Below is a small trained network, with its code and all its weights. Each question gives an input and a class and asks what happens when units are switched off, that is, made to give their printed mean instead of their output.

import numpy as np


def w(rows, s, z=0):
    codes = np.array(rows[::2]) - 128.0
    scale = np.full(codes.shape[1], s)
    scale[-1] = z or s
    return codes * scale


def f(y):
    return y / 2 * (1 + np.tanh(0.7978845608 * (y + 0.044715 * y**3)))


def log_softmax(a):
    a = a - a.max(-1, keepdims=True)
    return a - np.log(np.exp(a).sum(-1, keepdims=True))


def net(x, mask):
    res = np.array(x, float).reshape(1, 3) / 4 @ E
    y = f(res @ A[0][:, :-1].T + A[0][:, -1])
    res = res + np.where(mask, y, B[0][:, -1]) @ B[0][:, :-1]
    return log_softmax(res[-1] @ U[:, :-1].T + U[:, -1])


A, B = {}, {}
E = w([
[53,116,208,70],'x0',
[217,198,188,248],'x1',
[148,249,83,98],'x2',
],0.011)
A[0] = w([
[140,163,148,198,133],'N1',
[91,156,177,102,114],'N2',
[149,164,157,173,193],'N3',
[78,92,145,71,180],'N4',
[123,119,17,82,157],'N5',
[102,251,106,68,254],'N6',
[97,138,109,46,204],'N7',
[120,21,124,151,173],'N8',
[132,135,192,156,252],'N9',
[98,143,184,34,182],'N10',
],0.019,0.0052)
B[0] = w([
[130,184,141,183,209],'N1',
[135,177,110,120,171],'N2',
[127,171,147,186,207],'N3',
[87,106,152,69,220],'N4',
[119,40,57,159,208],'N5',
[255,124,153,107,250],'N6',
[103,104,70,82,214],'N7',
[95,92,228,140,217],'N8',
[76,178,117,184,199],'N9',
[130,174,123,46,219],'N10',
],0.032,0.019)
U = w([
[113,195,145,226,231],'0',
[50,175,139,73,23],'1',
[135,33,22,174,160],'2',
[167,148,99,88,74],'3',
[97,25,255,145,229],'4',
[217,104,161,175,38],'5',
[106,62,57,78,3],'6',
],0.0094,0.0037)

Each question gives the input, the list of numbers given to net, and the class t.
The units are the neurons (one row each of A and B). Each row of codes is followed by its name. A weight is (code - 128) times the scale printed after its matrix; where a second scale follows, it is the last column's (A, B and U).
mask holds one flag per neuron, in row order. A switched-off neuron (its flag False) gives its mean, the last column of its row in B, instead of its output. The means were averaged over made-up inputs and are rounded, as every weight is.
A unit's drop is (log p(t) with every unit on - log p(t) with that unit switched off) / (log p(t) with every unit on - log p(t) with every unit switched off).
The circuit of an input: a set's keep is (log p(t) with only the set's units on - log p(t) with every unit switched off) / (log p(t) with every unit on - log p(t) with every unit switched off). Starting from all 10 units, units are removed one at a time, each time the one whose removal leaves the highest keep (on an exact tie, the one counted first), for as long as the keep stays at least 0.8.
units of the circuit, in order: the units of the circuit, biggest drop first
unit that matters most: the unit with the biggest drop
k most important neurons: the k neurons with the biggest drops, biggest first
drop of u: that unit's drop, to one decimal
input [3,-2,-3], class 1: unit that matters most	N6
input [8,-7,8], class 6: 2 most important neurons	(N7, N5)
input [7,-5,4], class 6: 2 most important neurons	(N7, N4)
input [-7,-2,8], class 2: 2 most important neurons	(N5, N8)
input [8,-7,7], class 6: 2 most important neurons	(N7, N5)
input [1,-3,4], class 6: 2 most important neurons	(N5, N7)
input [-1,-2,8], class 5: 3 most important neurons	(N6, N4, N9)
input [4,-2,3], class 3: 3 most important neurons	(N6, N10, N5)
input [5,-4,-5], class 1: 2 most important neurons	(N10, N6)
input [0,-7,7], class 6: 2 most important neurons	(N5, N10)
input [7,-8,-4], class 1: 2 most important neurons	(N10, N8)
input [6,-5,-4], class 1: drop of N10	0.6
input [6,1,-5], class 1: drop of N6	0.7
input [5,4,7], class 5: drop of N6	5.8
input [6,-5,1], class 6: units of the circuit, in order	(N7)
